Below are the code and all the weights of a small trained network. Each question names an input and a class and asks about switching units off, where a switched-off unit gives its printed mean instead of its output.

import numpy as np


def w(rows, s, z=0):
    codes = np.array(rows[::2]) - 128.0
    scale = np.full(codes.shape[1], s)
    scale[-1] = z or s
    return codes * scale


def f(y):
    return y / 2 * (1 + np.tanh(0.7978845608 * (y + 0.044715 * y**3)))


def log_softmax(a):
    a = a - a.max(-1, keepdims=True)
    return a - np.log(np.exp(a).sum(-1, keepdims=True))


def net(x, mask):
    res = np.array(x, float).reshape(1, 8) / 4 @ E
    y = f(res @ A[0][:, :-1].T + A[0][:, -1])
    res = res + np.where(mask, y, B[0][:, -1]) @ B[0][:, :-1]
    return log_softmax(res[-1] @ U[:, :-1].T + U[:, -1])


A, B = {}, {}
E = w([
[124,123,125,130,136,134,129,133,138,121,127,119],'x0',
[160,87,47,174,130,17,47,138,63,18,118,192],'x1',
[167,214,228,64,199,97,81,222,84,84,110,49],'x2',
[127,125,131,129,130,132,126,125,130,125,131,128],'x3',
[137,131,126,126,131,130,123,129,127,134,131,127],'x4',
[125,124,131,122,120,133,120,128,119,128,129,126],'x5',
[3,165,68,52,171,112,56,185,182,190,184,193],'x6',
[119,133,115,124,130,127,139,128,106,126,128,122],'x7',
],0.0043)
A[0] = w([
[163,209,227,59,205,81,77,230,88,85,102,50,84],'neuron 1',
[108,147,149,95,115,157,162,114,167,174,111,112,3],'neuron 2',
[225,114,164,180,88,157,201,87,114,53,54,88,56],'neuron 3',
[88,140,202,92,106,218,192,113,158,199,107,61,68],'neuron 4',
[49,175,61,48,178,115,72,196,198,160,184,212,95],'neuron 5',
[134,87,70,169,103,35,36,127,54,4,107,172,112],'neuron 6',
],0.004,0.0045)
B[0] = w([
[131,68,57,189,59,199,128,56,132,85,163,197,206],'neuron 1',
[145,69,21,216,202,61,13,162,54,222,254,230,87],'neuron 2',
[44,84,162,184,168,37,41,153,48,210,205,80,159],'neuron 3',
[191,175,47,90,197,67,61,187,150,180,210,206,158],'neuron 4',
[75,77,190,168,110,89,99,108,68,149,122,62,210],'neuron 5',
[175,181,114,82,172,111,141,179,176,175,148,145,254],'neuron 6',
],0.012,0.0028)
U = w([
[52,50,204,200,163,22,22,146,15,182,186,34,6],'0',
[220,225,33,76,252,75,84,241,166,179,222,227,17],'1',
[142,147,162,105,116,145,156,125,151,117,86,106,228],'2',
[142,152,154,98,116,142,155,133,147,108,80,113,216],'3',
[128,33,9,217,43,218,120,30,131,95,182,244,1],'4',
[136,162,172,92,143,143,157,153,167,112,63,85,192],'5',
[137,164,174,89,126,138,165,136,153,112,59,105,183],'6',
[126,167,154,81,128,134,170,138,139,110,61,89,178],'7',
],0.011,0.009)

Each question gives the input, the list of numbers given to net, and the class t.
The units are the neurons (one row each of A and B). Each row of codes is followed by its name. A weight is (code - 128) times the scale printed after its matrix; where a second scale follows, it is the last column's (A, B and U).
mask holds one flag per neuron, in row order. A switched-off neuron (its flag False) gives its mean, the last column of its row in B, instead of its output. The means were averaged over made-up inputs and are rounded, as every weight is.
A unit's drop is (log p(t) with every unit on - log p(t) with that unit switched off) / (log p(t) with every unit on - log p(t) with every unit switched off).
The circuit of an input: a set's keep is (log p(t) with only the set's units on - log p(t) with every unit switched off) / (log p(t) with every unit on - log p(t) with every unit switched off). Starting from all 6 units, units are removed one at a time, each time the one whose removal leaves the highest keep (on an exact tie, the one counted first), for as long as the keep stays at least 0.8.
circuit, biggest first: the units of the circuit, biggest drop first
most important unit: the unit with the biggest drop
top k neurons: the k neurons with the biggest drops, biggest first
drop when u is switched off: that unit's drop, to one decimal
input [-4,-6,6,-1,-3,-6,-5,0], class 1: most important unit -> neuron 4
input [3,6,-5,-6,6,-2,-1,0], class 1: top 3 neurons -> [neuron 6; neuron 5; neuron 1]
input [2,-6,1,-4,1,-1,4,-3], class 1: top 3 neurons -> [neuron 4; neuron 2; neuron 1]
input [3,2,-6,-7,-7,7,6,8], class 2: top 4 neurons -> [neuron 3; neuron 1; neuron 2; neuron 4]
input [-7,-7,-4,-5,-6,-6,-5,-5], class 1: top 2 neurons -> [neuron 4; neuron 5]
input [-8,6,-2,3,-1,5,5,-4], class 5: circuit, biggest first -> [neuron 4; neuron 3; neuron 1]
input [-2,-7,-1,-3,6,6,6,-4], class 1: top 4 neurons -> [neuron 4; neuron 2; neuron 3; neuron 1]
input [1,6,0,-1,5,-3,-1,-6], class 1: top 3 neurons -> [neuron 6; neuron 5; neuron 1]
input [-1,6,-8,4,-5,3,8,6], class 0: top 2 neurons -> [neuron 5; neuron 1]
input [7,8,-4,-6,-4,-4,4,-2], class 1: top 2 neurons -> [neuron 6; neuron 1]
input [2,6,3,5,7,-7,6,-5], class 3: circuit, biggest first -> [neuron 3; neuron 5; neuron 4; neuron 6]
input [6,6,-6,-5,8,-4,-2,-6], class 3: top 2 neurons -> [neuron 4; neuron 1]
input [-6,8,-7,6,6,-7,3,8], class 1: top 2 neurons -> [neuron 6; neuron 1]
input [-5,1,-6,4,-6,-3,-3,6], class 2: top 3 neurons -> [neuron 1; neuron 2; neuron 4]
input [-8,2,2,5,8,-1,-8,6], class 0: circuit, biggest first -> [neuron 3]
input [-5,5,8,-8,-7,-1,-8,1], class 0: drop when neuron 3 is switched off -> 3.4
input [0,6,8,5,7,-1,-6,-6], class 4: drop when neuron 1 is switched off -> 1.3
input [-3,1,8,-7,7,6,4,7], class 4: drop when neuron 1 is switched off -> 0.9
